Below is a small trained network, with its code and all its weights. Each question gives an input and a target symbol and asks what happens when units are switched off, that is, made to give their printed mean instead of their output.

import numpy as np


def w(rows, s, z=0):
    codes = np.array(rows[::2]) - 128.0
    scale = np.full(codes.shape[1], s)
    scale[-1] = z or s
    return codes * scale


def norm(h):
    return h / np.sqrt((h * h).mean(-1, keepdims=True) + 1e-5)


def softmax(a):
    e = np.exp(a - a.max(-1, keepdims=True))
    return e / e.sum(-1, keepdims=True)


def log_softmax(a):
    a = a - a.max(-1, keepdims=True)
    return a - np.log(np.exp(a).sum(-1, keepdims=True))


def net(x, mask):
    ids = ['Δβγζημπσψω'.index(c) for c in x.split()]
    T = len(ids)
    res = E[ids] + P[:T]
    u = 0
    for l in range(3):
        r = norm(res)
        for j in range(2):
            rows = slice(4 * j, 4 * j + 4)
            q, k, v = (r @ M[l][rows].T for M in (Q, K, V))
            z = softmax(np.where(np.tri(T) > 0, q @ k.T / 4**0.5, -1e9)) @ v
            o = O[l][rows]
            res = res + np.where(mask[u + j], z, o[:, -1]) @ o[:, :-1]
        u += 2
    return log_softmax(norm(res)[-1] @ U[:, :-1].T + U[:, -1])


Q, K, V, O = {}, {}, {}, {}
E = w([
[179,180,168,56,21],'Δ',
[193,191,199,166,145],'β',
[119,125,89,142,38],'γ',
[101,181,175,220,59],'ζ',
[18,117,84,184,107],'η',
[160,157,146,112,223],'μ',
[87,175,181,221,205],'π',
[91,90,37,99,112],'σ',
[40,122,91,139,220],'ψ',
[142,134,94,2,135],'ω',
],0.002)
P = w([
[173,123,71,151,128],'0',
[59,139,170,91,116],'1',
[154,227,2,152,136],'2',
[55,139,168,89,113],'3',
[135,204,25,135,127],'4',
[55,143,176,88,119],'5',
[131,200,88,129,137],'6',
[55,143,176,90,121],'7',
[131,206,88,125,131],'8',
],0.0023)
Q[0] = w([
[186,84,65,121,191],'L0H0',
[18,92,78,127,168],'L0H0',
[99,130,136,249,86],'L0H0',
[131,87,63,105,18],'L0H0',
[168,62,146,144,131],'L0H1',
[123,131,127,123,122],'L0H1',
[151,103,122,153,136],'L0H1',
[128,90,135,129,144],'L0H1',
],0.021)
K[0] = w([
[171,123,63,95,175],'L0H0',
[15,89,63,139,179],'L0H0',
[103,151,129,254,70],'L0H0',
[119,107,60,87,4],'L0H0',
[61,201,128,87,125],'L0H1',
[127,116,130,128,132],'L0H1',
[117,160,125,81,133],'L0H1',
[112,159,148,122,128],'L0H1',
],0.019)
V[0] = w([
[87,255,81,103,140],'L0H0',
[81,53,228,75,112],'L0H0',
[132,95,106,147,144],'L0H0',
[113,63,165,114,144],'L0H0',
[173,95,170,132,174],'L0H1',
[114,118,88,109,199],'L0H1',
[97,184,101,48,97],'L0H1',
[218,51,89,148,99],'L0H1',
],0.0086)
O[0] = w([
[119,46,20,111,28,254],'L0H0',
[112,146,202,254,184,90],'L0H0',
[158,155,160,119,120,99],'L0H0',
[139,163,195,188,141,81],'L0H0',
[136,192,172,118,107,108],'L0H1',
[157,168,102,184,178,127],'L0H1',
[164,51,154,149,163,109],'L0H1',
[99,164,96,40,201,202],'L0H1',
],0.0074,0.0082)
Q[1] = w([
[114,103,101,135,101],'L1H0',
[187,139,106,120,135],'L1H0',
[131,166,176,132,124],'L1H0',
[22,156,223,148,112],'L1H0',
[185,78,153,82,136],'L1H1',
[122,165,110,107,3],'L1H1',
[157,104,126,131,166],'L1H1',
[118,101,188,68,110],'L1H1',
],0.011)
K[1] = w([
[106,133,140,88,152],'L1H0',
[182,97,152,124,136],'L1H0',
[135,135,167,173,44],'L1H0',
[20,205,123,200,1],'L1H0',
[134,58,196,135,54],'L1H1',
[180,224,28,62,71],'L1H1',
[125,91,173,168,110],'L1H1',
[123,90,135,43,100],'L1H1',
],0.0098)
V[1] = w([
[255,159,150,170,115],'L1H0',
[135,238,136,166,92],'L1H0',
[43,177,119,122,116],'L1H0',
[105,163,126,131,118],'L1H0',
[137,125,119,144,147],'L1H1',
[142,104,112,93,123],'L1H1',
[129,169,111,87,129],'L1H1',
[119,64,165,96,66],'L1H1',
],0.0085)
O[1] = w([
[15,107,58,55,190,2],'L1H0',
[128,2,92,129,171,75],'L1H0',
[211,58,160,180,111,181],'L1H0',
[152,84,130,141,132,136],'L1H0',
[119,113,143,123,91,120],'L1H1',
[151,135,141,189,168,172],'L1H1',
[178,113,155,131,202,163],'L1H1',
[110,195,62,204,178,145],'L1H1',
],0.0062,0.0079)
Q[2] = w([
[161,197,125,149,124],'L2H0',
[217,140,146,118,120],'L2H0',
[166,53,173,65,136],'L2H0',
[101,82,101,123,148],'L2H0',
[126,139,247,130,107],'L2H1',
[110,247,99,129,125],'L2H1',
[75,63,142,152,88],'L2H1',
[115,120,223,197,178],'L2H1',
],0.014)
K[2] = w([
[104,142,150,252,100],'L2H0',
[150,98,205,196,114],'L2H0',
[222,111,131,50,150],'L2H0',
[130,99,102,42,125],'L2H0',
[160,191,198,23,134],'L2H1',
[130,213,82,160,75],'L2H1',
[218,99,148,124,192],'L2H1',
[94,182,128,49,231],'L2H1',
],0.013)
V[2] = w([
[196,149,227,133,101],'L2H0',
[254,61,71,135,132],'L2H0',
[192,139,144,242,169],'L2H0',
[149,251,70,74,253],'L2H0',
[49,130,62,86,26],'L2H1',
[92,160,119,2,240],'L2H1',
[79,204,67,183,166],'L2H1',
[25,57,225,117,131],'L2H1',
],0.0067)
O[2] = w([
[52,113,152,115,132,191],'L2H0',
[129,153,109,22,106,252],'L2H0',
[85,144,217,112,135,184],'L2H0',
[143,117,121,162,2,59],'L2H0',
[144,167,115,25,85,143],'L2H1',
[96,30,86,136,43,19],'L2H1',
[120,77,127,72,163,74],'L2H1',
[87,116,230,154,109,3],'L2H1',
],0.0079,0.0052)
U = w([
[60,223,121,228,71,51],'Δ',
[207,2,207,78,166,89],'β',
[54,110,213,76,46,174],'γ',
[188,211,245,101,152,131],'ζ',
[119,200,98,79,238,99],'η',
[194,86,192,199,38,191],'μ',
[230,93,108,244,203,10],'π',
[28,31,122,74,182,67],'σ',
[196,123,35,72,54,254],'ψ',
[58,57,40,218,162,50],'ω',
],0.0092,0.00096)

Each question gives the input, a string of symbols that net reads in full, and the target symbol t.
The units are the heads (4 rows each of Q, K, V and O). Each row of codes is followed by its name. A weight is (code - 128) times the scale printed after its matrix; where a second scale follows, it is the last column's (O and U).
mask holds one flag per head, layer by layer. A switched-off head (its flag False) gives its mean, the last column of its rows in O, instead of its output. The means were averaged over made-up inputs and are rounded, as every weight is.
A unit's drop is (log p(t) with every unit on - log p(t) with that unit switched off) / (log p(t) with every unit on - log p(t) with every unit switched off).
The circuit of an input: a set's keep is (log p(t) with only the set's units on - log p(t) with every unit switched off) / (log p(t) with every unit on - log p(t) with every unit switched off). Starting from all 6 units, units are removed one at a time, each time the one whose removal leaves the highest keep (on an exact tie, the one counted first), for as long as the keep stays at least 0.8.
circuit, biggest first: the units of the circuit, biggest drop first
most important unit: the unit with the biggest drop
which heads matter: for each layer, one digit per head in row order, 1 if its drop is at least 0.15 and else 0, layers parted by /
drop when u is switched off: that unit's drop, to one decimal
input Δ η η, target η: circuit, biggest first => (L0H0 L2H0 L1H1)
input π ζ Δ π ζ μ β ζ, target π: circuit, biggest first => (L0H0 L1H0)
input γ γ ζ Δ Δ μ σ Δ γ, target ζ: circuit, biggest first => (L0H0 L2H0)
input ζ γ ψ ζ, target ζ: which heads matter => 11 / 10 / 10
input Δ η β ω Δ β Δ σ, target Δ: most important unit => L0H1
input ζ μ π β, target ζ: circuit, biggest first => (L0H0 L2H0)
input μ π β Δ, target μ: which heads matter => 11 / 11 / 11
input ψ β ψ η ω ω β, target η: circuit, biggest first => (L0H0 L2H1)
input γ η μ ζ Δ γ, target γ: circuit, biggest first => (L0H0 L2H0 L2H1 L0H1)
input β π β Δ, target β: which heads matter => 11 / 10 / 11
input π ω π π, target π: which heads matter => 11 / 10 / 00
input ζ π ζ, target η: which heads matter => 10 / 00 / 01
input Δ Δ Δ π γ Δ π, target η: circuit, biggest first => (L0H0 L1H1 L2H0)
input Δ γ β Δ, target Δ: most important unit => L0H1
input ω Δ ω π ω ω, target ω: which heads matter => 11 / 11 / 11
input σ γ η ψ β β, target σ: which heads matter => 11 / 01 / 11
input β γ π ω ψ π ω, target η: which heads matter => 10 / 00 / 10
input π Δ β η, target π: which heads matter => 11 / 10 / 00
input ω Δ η ψ ω ψ ψ, target ζ: circuit, biggest first => (L2H1 L0H0 L1H1)
input Δ β π Δ, target Δ: circuit, biggest first => (L0H1 L0H0 L1H1)
input γ ψ σ ω π μ, target γ: most important unit => L0H0
input γ σ ω π σ Δ ζ ψ, target γ: which heads matter => 11 / 10 / 11
input Δ β β, target η: which heads matter => 10 / 01 / 11
input β σ ψ Δ π ψ γ β σ, target η: which heads matter => 10 / 00 / 10
input η σ ψ η β Δ γ η, target η: which heads matter => 11 / 01 / 11
input γ ω Δ γ γ, target ζ: drop when L1H0 is switched off => 0.4
input ω ω γ η, target ω: drop when L1H1 is switched off => 0.3
input ω π π σ β ζ, target ω: drop when L2H0 is switched off => 0.4
input Δ η β ψ Δ ζ, target Δ: drop when L1H1 is switched off => 0.3
